Below are the code and all the weights of a small trained network. Each question names an input and a target symbol and asks about switching units off, where a switched-off unit gives its printed mean instead of its output.

import numpy as np


def w(rows, s, z=0):
    codes = np.array(rows[::2]) - 128.0
    scale = np.full(codes.shape[1], s)
    scale[-1] = z or s
    return codes * scale


def norm(h):
    return h / np.sqrt((h * h).mean(-1, keepdims=True) + 1e-5)


def f(y):
    return y / 2 * (1 + np.tanh(0.7978845608 * (y + 0.044715 * y**3)))


def softmax(a):
    e = np.exp(a - a.max(-1, keepdims=True))
    return e / e.sum(-1, keepdims=True)


def log_softmax(a):
    a = a - a.max(-1, keepdims=True)
    return a - np.log(np.exp(a).sum(-1, keepdims=True))


def net(x, mask):
    ids = ['αβγδεζθλμπτφψω'.index(c) for c in x.split()]
    T = len(ids)
    res = E[ids] + P[:T]
    u = 0
    for l in range(2):
        r = norm(res)
        for j in range(3):
            rows = slice(3 * j, 3 * j + 3)
            q, k, v = (r @ M[l][rows].T for M in (Q, K, V))
            z = softmax(np.where(np.tri(T) > 0, q @ k.T / 3**0.5, -1e9)) @ v
            o = O[l][rows]
            res = res + np.where(mask[u + j], z, o[:, -1]) @ o[:, :-1]
        u += 3
        y = f(norm(res) @ A[l][:, :-1].T + A[l][:, -1])
        res = res + np.where(mask[u : u + 4], y, B[l][:, -1]) @ B[l][:, :-1]
        u += 4
    return log_softmax(norm(res)[-1] @ U[:, :-1].T + U[:, -1])


Q, K, V, O, A, B = {}, {}, {}, {}, {}, {}
E = w([
[150,143,84,54,167,144,77],'α',
[69,141,184,161,159,126,113],'β',
[106,144,166,133,185,142,168],'γ',
[78,107,125,116,80,135,56],'δ',
[49,170,169,174,175,154,87],'ε',
[71,127,203,191,129,168,172],'ζ',
[38,159,121,193,86,135,112],'θ',
[89,176,41,137,141,86,100],'λ',
[77,249,78,103,99,141,171],'μ',
[76,115,165,233,49,108,183],'π',
[84,158,65,147,71,185,171],'τ',
[222,25,95,241,150,102,113],'φ',
[154,148,69,124,78,141,186],'ψ',
[182,153,170,111,83,104,152],'ω',
],0.015)
P = w([
[53,100,113,68,151,77,177],'0',
[84,125,119,116,137,84,151],'1',
[113,136,121,152,126,89,141],'2',
[137,168,121,191,131,100,89],'3',
[161,186,123,220,139,107,56],'4',
[217,211,130,250,159,129,22],'5',
],0.011)
Q[0] = w([
[199,177,129,102,107,172,148],'0.h1',
[114,249,111,202,116,98,89],'0.h1',
[137,165,126,117,41,106,182],'0.h1',
[161,208,56,164,105,138,148],'0.h2',
[203,122,162,187,173,154,52],'0.h2',
[36,244,127,155,149,115,75],'0.h2',
[172,206,137,231,128,97,89],'0.h3',
[78,181,107,131,137,44,148],'0.h3',
[133,239,103,168,126,126,78],'0.h3',
],0.012)
K[0] = w([
[149,80,122,188,185,63,63],'0.h1',
[203,191,168,181,49,130,124],'0.h1',
[246,60,139,121,141,102,139],'0.h1',
[195,169,176,142,70,126,161],'0.h2',
[132,232,126,192,114,104,62],'0.h2',
[163,185,45,216,85,147,163],'0.h2',
[187,96,74,204,132,56,87],'0.h3',
[214,88,137,137,90,84,171],'0.h3',
[206,133,136,228,148,89,153],'0.h3',
],0.012)
V[0] = w([
[171,141,69,131,121,166,173],'0.h1',
[132,40,98,170,125,78,116],'0.h1',
[153,153,129,156,165,30,83],'0.h1',
[128,89,104,146,146,250,124],'0.h2',
[157,141,108,140,112,98,194],'0.h2',
[177,109,201,100,170,78,118],'0.h2',
[120,166,160,125,125,182,113],'0.h3',
[71,210,149,79,146,136,81],'0.h3',
[161,183,195,79,61,108,134],'0.h3',
],0.014)
O[0] = w([
[176,111,116,114,69,133,145,95],'0.h1',
[92,63,105,128,101,94,92,97],'0.h1',
[68,126,125,132,119,68,158,155],'0.h1',
[113,97,101,102,103,176,120,45],'0.h2',
[166,138,141,90,77,96,141,178],'0.h2',
[99,174,165,147,103,116,43,2],'0.h2',
[105,131,112,118,106,184,145,101],'0.h3',
[114,162,124,153,181,174,160,143],'0.h3',
[78,142,253,103,97,148,203,100],'0.h3',
],0.015,0.008)
A[0] = w([
[112,112,90,150,173,108,137,2],'0.n1',
[131,154,151,148,130,251,54,124],'0.n2',
[162,127,150,96,38,157,128,107],'0.n3',
[143,119,153,203,145,92,60,220],'0.n4',
],0.014,0.0051)
B[0] = w([
[213,140,129,238,157,66,92,190],'0.n1',
[176,3,247,45,240,118,58,186],'0.n2',
[255,133,160,132,239,66,162,169],'0.n3',
[68,51,94,45,169,5,157,254],'0.n4',
],0.0085,0.006)
Q[1] = w([
[55,110,113,143,148,189,2],'1.h1',
[174,208,168,136,51,178,196],'1.h1',
[163,188,74,225,113,216,100],'1.h1',
[216,138,181,102,90,178,170],'1.h2',
[124,137,223,44,129,142,57],'1.h2',
[44,196,176,178,203,132,93],'1.h2',
[167,230,191,73,94,117,176],'1.h3',
[138,88,103,110,23,108,89],'1.h3',
[26,110,198,27,173,106,95],'1.h3',
],0.012)
K[1] = w([
[119,124,133,133,218,160,87],'1.h1',
[145,201,96,5,100,131,143],'1.h1',
[121,156,67,78,181,167,185],'1.h1',
[162,115,164,187,77,155,149],'1.h2',
[147,74,194,106,176,129,99],'1.h2',
[82,114,141,176,222,105,127],'1.h2',
[147,199,193,109,82,130,156],'1.h3',
[131,137,118,77,104,121,87],'1.h3',
[87,96,196,156,161,140,78],'1.h3',
],0.016)
V[1] = w([
[16,181,31,42,55,101,193],'1.h1',
[169,83,71,18,82,89,179],'1.h1',
[115,1,153,209,104,93,105],'1.h1',
[50,94,35,85,63,232,110],'1.h2',
[185,61,72,92,90,158,117],'1.h2',
[146,86,131,144,92,20,79],'1.h2',
[136,208,106,143,86,90,171],'1.h3',
[107,81,11,228,70,138,77],'1.h3',
[68,195,240,122,7,109,166],'1.h3',
],0.009)
O[1] = w([
[18,210,32,67,72,175,68,84],'1.h1',
[144,139,85,91,62,148,158,147],'1.h1',
[92,7,175,90,114,112,151,135],'1.h1',
[87,102,115,122,245,154,123,2],'1.h2',
[158,99,101,148,185,116,168,107],'1.h2',
[124,118,110,156,111,43,144,141],'1.h2',
[104,165,129,145,109,127,181,135],'1.h3',
[126,114,82,227,85,150,99,69],'1.h3',
[68,130,169,137,202,83,198,27],'1.h3',
],0.012,0.0089)
A[1] = w([
[130,122,11,113,120,142,131,14],'1.n1',
[156,141,132,213,151,247,71,5],'1.n2',
[61,11,159,129,149,84,102,118],'1.n3',
[103,69,76,66,135,245,140,37],'1.n4',
],0.014,0.0027)
B[1] = w([
[133,64,207,109,185,135,167,228],'1.n1',
[58,105,176,138,46,144,177,228],'1.n2',
[165,147,50,58,130,188,130,253],'1.n3',
[111,52,66,175,253,93,204,160],'1.n4',
],0.016,0.006)
U = w([
[55,51,96,44,78,124,109,148],'α',
[99,153,88,129,197,105,72,174],'β',
[186,59,189,79,178,169,87,108],'γ',
[132,93,106,138,133,124,110,100],'δ',
[132,197,69,119,131,193,120,198],'ε',
[66,104,190,104,156,64,161,163],'ζ',
[167,156,134,152,71,180,48,139],'θ',
[145,162,134,123,139,94,66,116],'λ',
[126,117,66,111,131,177,67,176],'μ',
[235,119,131,109,62,132,199,3],'π',
[103,109,141,167,157,160,83,202],'τ',
[170,110,101,249,187,55,119,88],'φ',
[113,70,74,155,212,159,204,110],'ψ',
[107,47,160,186,56,159,130,153],'ω',
],0.011,0.0062)

Each question gives the input, a string of symbols that net reads in full, and the target symbol t.
The units are the heads (3 rows each of Q, K, V and O) and the neurons (one row each of A and B). Each row of codes is followed by its name. A weight is (code - 128) times the scale printed after its matrix; where a second scale follows, it is the last column's (O, A, B and U).
mask holds one flag per unit, layer by layer, with each layer's heads first. A switched-off unit (its flag False) gives its mean, the last column of its rows in O or B, instead of its output. The means were averaged over made-up inputs and are rounded, as every weight is.
A unit's drop is (log p(t) with every unit on - log p(t) with that unit switched off) / (log p(t) with every unit on - log p(t) with every unit switched off).
The circuit of an input: a set's keep is (log p(t) with only the set's units on - log p(t) with every unit switched off) / (log p(t) with every unit on - log p(t) with every unit switched off). Starting from the 12 units with the biggest drops (on a tie, the unit counted first), units are removed one at a time, each time the one whose removal leaves the highest keep (on an exact tie, the one counted first), for as long as the keep stays at least 0.8.
circuit, biggest first: the units of the circuit, biggest drop first
top k neurons: the k neurons with the biggest drops, biggest first
k most important neurons of layer l: the k neurons of layer l with the biggest drops, biggest first
drop of u: that unit's drop, to one decimal
input α τ μ, target ψ: circuit, biggest first -> [0.h2, 1.h2]
input δ β δ, target μ: most important neuron of layer 0 -> [0.n4]
input α ζ ε, target γ: circuit, biggest first -> [0.n2, 0.h2, 1.h3]
input μ ζ ζ ζ ζ ε, target γ: circuit, biggest first -> [0.n2, 0.h2]
input ζ ψ λ τ δ δ, target ψ: circuit, biggest first -> [0.h2, 1.n4]
input ζ α β, target γ: circuit, biggest first -> [0.h1, 1.h3]
input π α α β β ω, target ζ: circuit, biggest first -> [0.h3, 1.h3]
input ε τ θ α ζ ζ, target γ: circuit, biggest first -> [0.n2, 0.h2]
input ψ α β, target π: circuit, biggest first -> [0.h1, 1.h1]
input μ ζ θ ω, target ζ: circuit, biggest first -> [1.h3, 0.h3]
input α α δ, target μ: circuit, biggest first -> [0.h2, 1.n3, 0.h1]
input ψ β ζ μ, target ε: 2 most important neurons of layer 0 -> [0.n3, 0.n4]
input ω ψ τ α α, target ψ: circuit, biggest first -> [0.h2, 0.h3]
input φ α τ, target α: circuit, biggest first -> [0.h1]
input ψ α θ ζ ζ θ, target ω: circuit, biggest first -> [1.h3, 0.h2, 1.n2]
input ζ ζ β μ α ε, target ε: circuit, biggest first -> [0.h1, 1.h1]
input ζ β θ ζ, target ω: top 2 neurons -> [1.n2, 0.n1]
input π ε β θ δ, target ω: top 2 neurons -> [0.n1, 1.n2]
input τ ω β ζ θ, target ω: circuit, biggest first -> [0.h2, 1.n2, 1.h3]
input ω ζ α τ ψ λ, target π: 2 most important neurons of layer 0 -> [0.n3, 0.n4]
input τ τ ζ γ, target ψ: top neuron -> [1.n4]
input ω ψ τ, target ζ: top 2 neurons -> [1.n3, 0.n1]
input α γ ε α, target τ: top 2 neurons -> [1.n2, 0.n2]
input π τ δ ω α, target ζ: drop of 1.h3 -> 0.2
input ψ α β ζ α, target γ: drop of 0.h3 -> 0.6
input ζ λ θ ζ α, target ω: drop of 0.h2 -> 0.3
input λ ζ ζ ω β τ, target ζ: drop of 1.h3 -> 0.3
input ω θ τ α, target ψ: most important neuron of layer 1 -> [1.n4]
